Below are the code and all the weights of a small trained network. Each question names an input and a class and asks about switching units off, where a switched-off unit gives its printed mean instead of its output.

import numpy as np


def w(rows, s, z=0):
    codes = np.array(rows[::2]) - 128.0
    scale = np.full(codes.shape[1], s)
    scale[-1] = z or s
    return codes * scale


def f(y):
    return y / 2 * (1 + np.tanh(0.7978845608 * (y + 0.044715 * y**3)))


def log_softmax(a):
    a = a - a.max(-1, keepdims=True)
    return a - np.log(np.exp(a).sum(-1, keepdims=True))


def net(x, mask):
    res = np.array(x, float).reshape(1, 3) / 4 @ E
    y = f(res @ A[0][:, :-1].T + A[0][:, -1])
    res = res + np.where(mask, y, B[0][:, -1]) @ B[0][:, :-1]
    return log_softmax(res[-1] @ U[:, :-1].T + U[:, -1])


A, B = {}, {}
E = w([
[207,61,133,85,168,248,205,10,160],'x0',
[6,203,231,234,27,128,220,127,253],'x1',
[157,216,71,168,27,206,48,166,195],'x2',
],0.0071)
A[0] = w([
[176,42,172,116,189,189,228,49,118,252],'neuron 1',
[240,60,56,55,174,117,171,75,59,226],'neuron 2',
[64,83,105,167,194,42,132,167,118,237],'neuron 3',
[29,148,135,254,72,48,125,191,128,217],'neuron 4',
[135,158,159,171,51,211,187,25,228,166],'neuron 5',
[65,156,237,134,219,30,205,201,134,213],'neuron 6',
],0.0062,0.0036)
B[0] = w([
[119,29,173,128,178,166,152,2,97,241],'neuron 1',
[172,102,172,96,225,110,50,32,62,253],'neuron 2',
[196,76,180,31,156,22,148,172,62,183],'neuron 3',
[166,205,179,89,29,100,171,194,181,224],'neuron 4',
[73,184,57,181,153,183,157,88,179,213],'neuron 5',
[43,41,176,37,120,71,203,196,77,207],'neuron 6',
],0.0068,0.011)
U = w([
[59,150,213,73,27,43,207,197,114,115],'0',
[52,238,77,189,82,181,128,132,208,57],'1',
[191,47,150,56,254,137,52,39,47,197],'2',
[43,39,175,137,165,124,213,66,84,3],'3',
[77,66,155,76,193,76,205,202,55,68],'4',
[70,117,135,185,140,210,219,48,189,16],'5',
[191,203,46,173,32,174,22,215,132,243],'6',
],0.0064,0.0037)

Each question gives the input, the list of numbers given to net, and the class t.
The units are the neurons (one row each of A and B). Each row of codes is followed by its name. A weight is (code - 128) times the scale printed after its matrix; where a second scale follows, it is the last column's (A, B and U).
mask holds one flag per neuron, in row order. A switched-off neuron (its flag False) gives its mean, the last column of its row in B, instead of its output. The means were averaged over made-up inputs and are rounded, as every weight is.
A unit's drop is (log p(t) with every unit on - log p(t) with that unit switched off) / (log p(t) with every unit on - log p(t) with every unit switched off).
The circuit of an input: a set's keep is (log p(t) with only the set's units on - log p(t) with every unit switched off) / (log p(t) with every unit on - log p(t) with every unit switched off). Starting from all 6 units, units are removed one at a time, each time the one whose removal leaves the highest keep (on an exact tie, the one counted first), for as long as the keep stays at least 0.8.
units of the circuit, in order: the units of the circuit, biggest drop first
k most important neurons: the k neurons with the biggest drops, biggest first
drop when u is switched off: that unit's drop, to one decimal
input [0,-3,5], class 6: units of the circuit, in order : (neuron 1)
input [-2,1,-2], class 0: units of the circuit, in order : (neuron 2; neuron 1)
input [-1,7,-7], class 0: 2 most important neurons : (neuron 4; neuron 2)
input [2,1,0], class 5: units of the circuit, in order : (neuron 2; neuron 3)
input [6,2,0], class 5: units of the circuit, in order : (neuron 5; neuron 3)
input [-6,0,-6], class 0: units of the circuit, in order : (neuron 4; neuron 2)
input [5,3,-1], class 5: units of the circuit, in order : (neuron 5; neuron 3)
input [1,0,1], class 5: units of the circuit, in order : (neuron 2; neuron 3)
input [7,0,6], class 5: 3 most important neurons : (neuron 5; neuron 3; neuron 2)
input [2,3,7], class 1: units of the circuit, in order : (neuron 5; neuron 1)
input [-2,0,5], class 6: 2 most important neurons : (neuron 6; neuron 1)
input [-1,-1,3], class 6: 3 most important neurons : (neuron 1; neuron 6; neuron 2)
input [2,-2,6], class 6: 2 most important neurons : (neuron 1; neuron 2)
input [8,2,-1], class 5: units of the circuit, in order : (neuron 5)
input [-3,-4,5], class 6: 2 most important neurons : (neuron 1; neuron 2)
input [2,-1,7], class 6: 2 most important neurons : (neuron 1; neuron 6)
input [1,8,-8], class 0: 3 most important neurons : (neuron 4; neuron 2; neuron 6)
input [1,7,-2], class 0: 2 most important neurons : (neuron 6; neuron 4)
input [4,3,6], class 1: drop when neuron 5 is switched off : 0.1
input [-8,-1,-1], class 0: units of the circuit, in order : (neuron 4)
input [3,1,6], class 1: drop when neuron 1 is switched off : 0.2
input [4,7,4], class 1: drop when neuron 4 is switched off : 0.0
